Below is a small trained network, with its code and all its weights. Each question gives an input and a class and asks what happens when units are switched off, that is, made to give their printed mean instead of their output.

import numpy as np


def w(rows, s, z=0):
    codes = np.array(rows[::2]) - 128.0
    scale = np.full(codes.shape[1], s)
    scale[-1] = z or s
    return codes * scale


def f(y):
    return np.maximum(y, 0)


def log_softmax(a):
    a = a - a.max(-1, keepdims=True)
    return a - np.log(np.exp(a).sum(-1, keepdims=True))


def net(x, mask):
    res = np.array(x, float).reshape(1, 7) / 4 @ E
    y = f(res @ A[0][:, :-1].T + A[0][:, -1])
    res = res + np.where(mask, y, B[0][:, -1]) @ B[0][:, :-1]
    return log_softmax(res[-1] @ U[:, :-1].T + U[:, -1])


A, B = {}, {}
E = w([
[137,85,94,233,228],'x0',
[131,157,89,212,2],'x1',
[126,132,122,131,131],'x2',
[205,175,233,158,134],'x3',
[125,126,126,122,124],'x4',
[126,133,127,129,130],'x5',
[84,46,196,144,75],'x6',
],0.0095)
A[0] = w([
[110,119,172,69,204,2],'n1',
[108,110,183,90,201,82],'n2',
[84,107,98,120,139,60],'n3',
[164,59,101,246,202,119],'n4',
[137,127,119,177,101,43],'n5',
[196,159,221,161,145,60],'n6',
[52,27,213,159,98,173],'n7',
],0.012,0.0061)
B[0] = w([
[159,102,146,222,78,184],'n1',
[211,152,154,194,72,197],'n2',
[99,27,144,191,115,152],'n3',
[173,135,157,9,102,254],'n4',
[215,154,106,175,43,152],'n5',
[2,9,38,114,179,203],'n6',
[100,228,104,130,172,243],'n7',
],0.0087,0.012)
U = w([
[191,88,162,212,82,89],'0',
[119,117,147,107,163,252],'1',
[65,23,84,113,165,86],'2',
[127,120,146,104,150,162],'3',
[132,139,145,109,167,187],'4',
[135,113,221,4,103,1],'5',
[131,223,110,135,239,65],'6',
],0.012,0.0071)

Each question gives the input, the list of numbers given to net, and the class t.
The units are the neurons (one row each of A and B). Each row of codes is followed by its name. A weight is (code - 128) times the scale printed after its matrix; where a second scale follows, it is the last column's (A, B and U).
mask holds one flag per neuron, in row order. A switched-off neuron (its flag False) gives its mean, the last column of its row in B, instead of its output. The means were averaged over made-up inputs and are rounded, as every weight is.
A unit's drop is (log p(t) with every unit on - log p(t) with that unit switched off) / (log p(t) with every unit on - log p(t) with every unit switched off).
The circuit of an input: a set's keep is (log p(t) with only the set's units on - log p(t) with every unit switched off) / (log p(t) with every unit on - log p(t) with every unit switched off). Starting from all 7 units, units are removed one at a time, each time the one whose removal leaves the highest keep (on an exact tie, the one counted first), for as long as the keep stays at least 0.8.
units of the circuit, in order: the units of the circuit, biggest drop first
unit that matters most: the unit with the biggest drop
top k neurons: the k neurons with the biggest drops, biggest first
drop of u: that unit's drop, to one decimal
input [-6,-8,-5,-5,3,6,1], class 0: unit that matters most : n1
input [8,4,-5,-6,0,8,7], class 3: units of the circuit, in order : (n4 n7)
input [-3,-8,3,-1,7,5,-3], class 0: units of the circuit, in order : (n1 n2)
input [-5,0,3,-6,-7,0,8], class 6: top 2 neurons : (n7 n6)
input [-3,6,8,4,6,1,4], class 1: top 2 neurons : (n2 n1)
input [-6,-3,-5,1,6,1,7], class 6: units of the circuit, in order : (n7 n4)
input [-4,-2,5,6,-1,-3,-2], class 2: top 2 neurons : (n6 n4)
input [-4,-8,6,-2,-3,-5,6], class 0: units of the circuit, in order : (n1 n2)
input [1,-7,2,5,5,-4,2], class 0: top 2 neurons : (n2 n1)
input [3,-4,2,3,-3,3,5], class 6: top 2 neurons : (n7 n3)
input [4,-7,5,-2,3,6,-5], class 0: top 3 neurons : (n1 n2 n7)
input [-8,2,-4,-3,-8,5,5], class 4: top 2 neurons : (n4 n7)
input [5,4,2,1,-3,-8,-7], class 3: top 3 neurons : (n7 n4 n2)
input [3,0,7,2,-6,-4,8], class 6: units of the circuit, in order : (n7)
input [8,-2,2,3,2,3,-3], class 5: top 2 neurons : (n4 n7)
input [-7,-1,-5,6,-7,4,8], class 6: units of the circuit, in order : (n7 n4)
input [0,-5,8,4,0,5,-8], class 1: top 3 neurons : (n7 n6 n1)
input [4,-4,2,8,-1,-5,-7], class 2: top 2 neurons : (n6 n7)
input [-7,-5,2,7,-7,7,-3], class 2: top 3 neurons : (n6 n4 n7)
input [8,-2,3,-1,-7,1,0], class 5: units of the circuit, in order : (n4)
input [-5,2,2,8,5,7,-3], class 2: drop of n6 : 0.6
input [8,0,-1,-2,-4,-2,0], class 5: drop of n4 : 0.7
input [-4,1,4,-2,-5,-4,6], class 6: drop of n6 : 0.1
